Each row has a name. Each piece below is followed by the name of the row it came from, unless a question asks for something else. Each question is about the rows just above it. Places in a row count from 0.

Pani: [ 15.2 -92.9 -72.0 -36.8   1.4]
misur: [ 47.3 -50.7 -50.7 -50.7 -50.7]
kal: [ 15.7 -80.7 -94.0 -20.0 -41.5]
[-50.7 -50.7 -50.7 -50.7  47.3] is which row reordered? : misur
Repeated in misur: : [-50.7]

vire: [ -3.9   9.6  44.1  -1.2  21.3  -0.5  12.4   7.1   0.2 -27.1 -15.3  24.4
  15.9   2.4  28.4 -30.0 -11.6  13.2   7.6   4.6  15.7   2.6  13.8   1.9
   9.1  20.7  -9.5  -0.5   8.7  -1.0  23.1  15.9  11.8]
sifa: [  6.9  80.5 -21.2  -6.5 -14.4 -24.4 -40.2 -24.4  -6.7 -24.4  -3.5 -29.1
  18.1  -3.8  21.1  33.4 -13.4 -11.8 -10.8  15.4 -28.4  31.3  11.8 -22.9
  38.3  -7.2 -42.0  23.5  18.8 -20.3  38.3  22.5 -15.5]
gugok: [-16.6  17.5  37.4  -2.9  -5.8   2.3  20.3  11.9  23.0 -26.3 -16.8   8.5
  10.0   0.5  50.5 -27.0  21.2  16.4  34.2 -23.9   6.5  10.9  19.3 -21.8
  33.9 -14.3   3.0  -3.3  10.3   8.9  11.0  22.3   1.3]
Lubob: [-25.6  24.5  15.3  -3.8 -25.5  -1.4  13.7   9.4  21.9 -18.3  -4.4   3.5
  11.5   1.7  56.2 -17.1  18.5   9.2  30.3 -17.8   0.4  24.9  23.2 -23.2
  34.9 -18.1   0.4   3.6  26.3   9.3  13.1  22.4  -1.2]
misur: [ -4.4  12.5   6.9   9.7   9.3  19.7 -25.8   1.9  -8.6  13.3   6.0 -20.9
  23.3   7.9  21.9 -26.2 -30.4 -19.3 -49.2 -15.5  -5.1 -16.5  -8.0  17.0
 -38.0   0.9  12.2  19.2  30.7  -4.9   7.4   1.4   1.1]
Nata: [ -2.4  44.3  16.4  -4.7  12.4 -26.0 -14.6  -8.2  -1.0  -9.4 -13.2  -7.6
  22.0  -0.2  29.5  -1.2  -7.9   1.7   2.1  -3.6  -2.8   8.9   2.2 -11.3
  23.1  -0.1 -19.3  12.0  10.6  -6.3  21.7  19.5  -5.5]
kal: [ 39.0  63.0  52.9  -0.7  39.8 -52.9 -13.6 -16.7   9.5   5.6 -45.9 -30.6
   0.4  -4.2 -11.7 -15.1   7.4   3.7  12.4 -19.2 -22.0 -22.2   6.4 -28.1
  37.1 -19.4 -31.4   4.8 -43.1 -23.1  38.3  25.5 -17.7]
[ 11.8  15.9  23.1  -1.0   8.7  -0.5  -9.5  20.7   9.1   1.9  13.8   2.6
  15.7   4.6   7.6  13.2 -11.6 -30.0  28.4   2.4  15.9  24.4 -15.3 -27.1
   0.2   7.1  12.4  -0.5  21.3  -1.2  44.1   9.6  -3.9] is which row reordered? : vire
Move every entry of [-19.3] by -1 step of 0.1. : [-19.4]
Row and place where [21.2 16.4] starts: : gugok, 16
The value that Lubob holds more than once: : [0.4]

nud: [-65.5 -65.5 -46.3 -49.8 -65.5  63.4  -1.4 -59.2 -39.1 -65.5 -20.1  -4.7
  68.7 -18.2  71.9 -40.2 -41.8  65.8]
Pani: [ -7.6 -62.7 -72.4 -75.0 -35.3 -74.8  11.0  35.5  33.9  74.7  67.8  48.3
 -30.9  21.4 -23.5   1.0  73.1   6.9]
vigaz: [ 41.2  73.7 -36.0   9.9 -38.7  58.8 -49.6  29.2  17.9  18.2 -34.7 -43.4
 -46.5  26.1  27.9  60.8 -73.5  10.0]
vire: [ 26.1  27.9  73.7 -36.0 -73.5 -43.4 -49.6 -46.5 -34.7  58.8  41.2 -38.7
  17.9  29.2  60.7  18.1   9.9  10.0]
ruru: [-59.2 -65.5 -46.3 -18.3  71.9 -59.2 -65.5  -1.4 -65.5 -41.8  68.7 -20.1
  -4.7  65.8 -40.2  63.4 -39.1 -65.5]
gugok: [-49.6   9.9 -43.4  41.2  27.9 -34.7  18.1 -36.0  60.8  26.1  29.2  73.7
  10.0  17.9 -46.5 -38.7 -73.5  58.8]
Which value appears more than once in nud? : [-65.5]
Put [ 58.8 -49.6   9.9 -43.4  41.2  27.9 -34.7  18.1 -36.0  60.8  26.1  29.2
  73.7  10.0  17.9 -46.5 -38.7 -73.5] back in order: which row is it? : gugok
Row and place where [ 33.9  74.7  67.8  48.3 -30.9  21.4] starts: : Pani, 8
Put [ 65.8 -65.5 -65.5 -46.3 -49.8 -65.5  63.4  -1.4 -59.2 -39.1 -65.5 -20.1
  -4.7  68.7 -18.2  71.9 -40.2 -41.8] back in order: which row is it? : nud
Where do [-65.5 -65.5 -46.3 -49.8 -65.5  63.4  -1.4 -59.2 -39.1 -65.5 -20.1  -4.7
  68.7 -18.2  71.9 -40.2 -41.8  65.8] appear? : nud
[-34.7  73.7  41.2  26.1  17.9  27.9  60.8 -73.5 -49.6   9.9 -36.0 -38.7
  29.2  18.1  10.0 -46.5  58.8 -43.4] is which row reordered? : gugok
Move every entry of [-18.3  71.9] by +1 step of 0.1. : [-18.2  72.0]

Lubob: [-2.3 -0.6  7.0 -2.4 -0.6 -0.6 -0.6]
ruru: [-16.3 -32.9  -9.1   5.6   1.5  -1.4  12.6]
kal: [15.9 84.3 -6.1 -7.6 -1.3  8.2 -7.7]
Row and place where [ 5.6  1.5 -1.4] starts: : ruru, 3
Where does [-32.9  -9.1   5.6] start? Give its row and place. : ruru, 1
Which value appears more than once in Lubob? : [-0.6]
q: [-16.3 -32.9  -9.1   5.6   1.5  -1.4  12.6] : ruru

